Below is a small trained network, with its code and all its weights. Each question gives an input and a class and asks what happens when units are switched off, that is, made to give their printed mean instead of their output.

import numpy as np


def w(rows, s, z=0):
    codes = np.array(rows[::2]) - 128.0
    scale = np.full(codes.shape[1], s)
    scale[-1] = z or s
    return codes * scale


def f(y):
    return y / 2 * (1 + np.tanh(0.7978845608 * (y + 0.044715 * y**3)))


def log_softmax(a):
    a = a - a.max(-1, keepdims=True)
    return a - np.log(np.exp(a).sum(-1, keepdims=True))


def net(x, mask):
    res = np.array(x, float).reshape(1, 8) / 4 @ E
    y = f(res @ A[0][:, :-1].T + A[0][:, -1])
    res = res + np.where(mask, y, B[0][:, -1]) @ B[0][:, :-1]
    return log_softmax(res[-1] @ U[:, :-1].T + U[:, -1])


A, B = {}, {}
E = w([
[117,164,122,196,165,111,207,33,116,93,129,246],'x0',
[126,129,127,133,124,127,128,131,127,129,131,128],'x1',
[185,173,95,201,68,151,95,111,148,199,6,129],'x2',
[133,133,136,131,139,120,127,134,126,124,121,127],'x3',
[124,126,135,130,127,126,130,128,124,128,122,129],'x4',
[129,126,127,123,125,129,131,123,129,129,129,133],'x5',
[127,123,129,128,126,129,135,131,133,135,128,126],'x6',
[156,66,30,134,138,11,121,87,44,148,117,108],'x7',
],0.011)
A[0] = w([
[201,163,76,229,74,107,117,62,119,207,2,152,144],'n1',
[94,124,190,58,114,160,116,202,172,106,189,96,254],'n2',
[100,177,146,174,175,142,224,60,135,62,151,228,202],'n3',
[139,156,111,224,150,86,204,5,93,108,106,230,148],'n4',
[178,176,125,175,68,182,80,144,164,190,31,110,191],'n5',
[108,200,181,143,120,197,143,128,195,102,123,149,204],'n6',
[159,30,50,95,127,10,91,102,48,147,128,94,205],'n7',
[167,106,35,171,135,42,173,50,47,141,112,150,128],'n8',
[109,158,149,129,136,152,154,100,141,108,131,162,127],'n9',
],0.0064,0.0055)
B[0] = w([
[64,229,72,99,145,229,104,189,187,127,69,80,253],'n1',
[95,105,168,89,187,195,109,185,182,24,191,108,237],'n2',
[128,126,158,171,108,98,254,22,131,129,118,215,248],'n3',
[59,187,93,109,161,135,181,132,186,92,151,218,254],'n4',
[178,186,142,161,54,103,70,188,187,210,121,153,234],'n5',
[143,154,198,182,97,141,167,117,183,128,77,197,218],'n6',
[137,64,29,88,132,107,112,119,45,147,121,50,243],'n7',
[53,140,60,38,194,124,120,155,150,96,159,147,230],'n8',
[126,130,148,137,109,131,163,88,126,127,108,151,158],'n9',
],0.0073,0.013)
U = w([
[54,166,111,71,189,210,109,169,188,61,131,120,221],'0',
[158,38,117,101,150,91,79,133,1,99,180,51,155],'1',
[214,152,188,166,69,138,32,177,176,182,121,123,154],'2',
[149,120,63,122,88,122,60,140,82,222,43,46,96],'3',
[135,90,216,175,131,107,192,52,127,88,164,160,138],'4',
[102,100,89,103,162,21,163,75,75,117,203,169,85],'5',
[140,187,147,215,82,143,162,86,148,177,48,165,3],'6',
],0.0068,0.0023)

Each question gives the input, the list of numbers given to net, and the class t.
The units are the neurons (one row each of A and B). Each row of codes is followed by its name. A weight is (code - 128) times the scale printed after its matrix; where a second scale follows, it is the last column's (A, B and U).
mask holds one flag per neuron, in row order. A switched-off neuron (its flag False) gives its mean, the last column of its row in B, instead of its output. The means were averaged over made-up inputs and are rounded, as every weight is.
A unit's drop is (log p(t) with every unit on - log p(t) with that unit switched off) / (log p(t) with every unit on - log p(t) with every unit switched off).
The circuit of an input: a set's keep is (log p(t) with only the set's units on - log p(t) with every unit switched off) / (log p(t) with every unit on - log p(t) with every unit switched off). Starting from all 9 units, units are removed one at a time, each time the one whose removal leaves the highest keep (on an exact tie, the one counted first), for as long as the keep stays at least 0.8.
units of the circuit, in order: the units of the circuit, biggest drop first
k most important neurons: the k neurons with the biggest drops, biggest first
drop of u: that unit's drop, to one decimal
input [-5,-8,4,-7,7,2,-3,0], class 2: units of the circuit, in order	n5
input [7,-3,-1,2,-3,-6,8,2], class 5: units of the circuit, in order	n3; n8; n6
input [-2,7,0,6,-8,1,4,8], class 1: units of the circuit, in order	n5; n7
input [1,7,-2,-2,0,-5,1,-5], class 4: units of the circuit, in order	n1; n8
input [0,-3,-4,-5,3,7,2,5], class 1: units of the circuit, in order	n7; n4
input [2,0,1,-6,6,4,2,7], class 0: 3 most important neurons	n1; n8; n3
input [3,-1,0,-6,2,-6,-5,0], class 4: units of the circuit, in order	n1; n3
input [-3,-4,8,-8,4,-4,-7,1], class 3: 2 most important neurons	n1; n2
input [8,7,0,6,7,-5,-4,-3], class 4: 2 most important neurons	n5; n3
input [8,-4,-8,7,-3,-8,-7,0], class 4: 2 most important neurons	n3; n7
input [0,7,-6,1,0,2,5,2], class 1: 2 most important neurons	n4; n1
input [-7,1,8,1,8,-4,-5,-6], class 2: drop of n5	0.1
input [3,-4,-1,-3,-8,8,8,-1], class 4: drop of n5	0.1
input [-1,-4,4,5,4,-7,1,-1], class 2: drop of n3	0.2
input [-7,0,1,5,-6,3,2,1], class 3: units of the circuit, in order	n4
input [-1,5,6,7,8,0,4,-7], class 2: 2 most important neurons	n5; n3
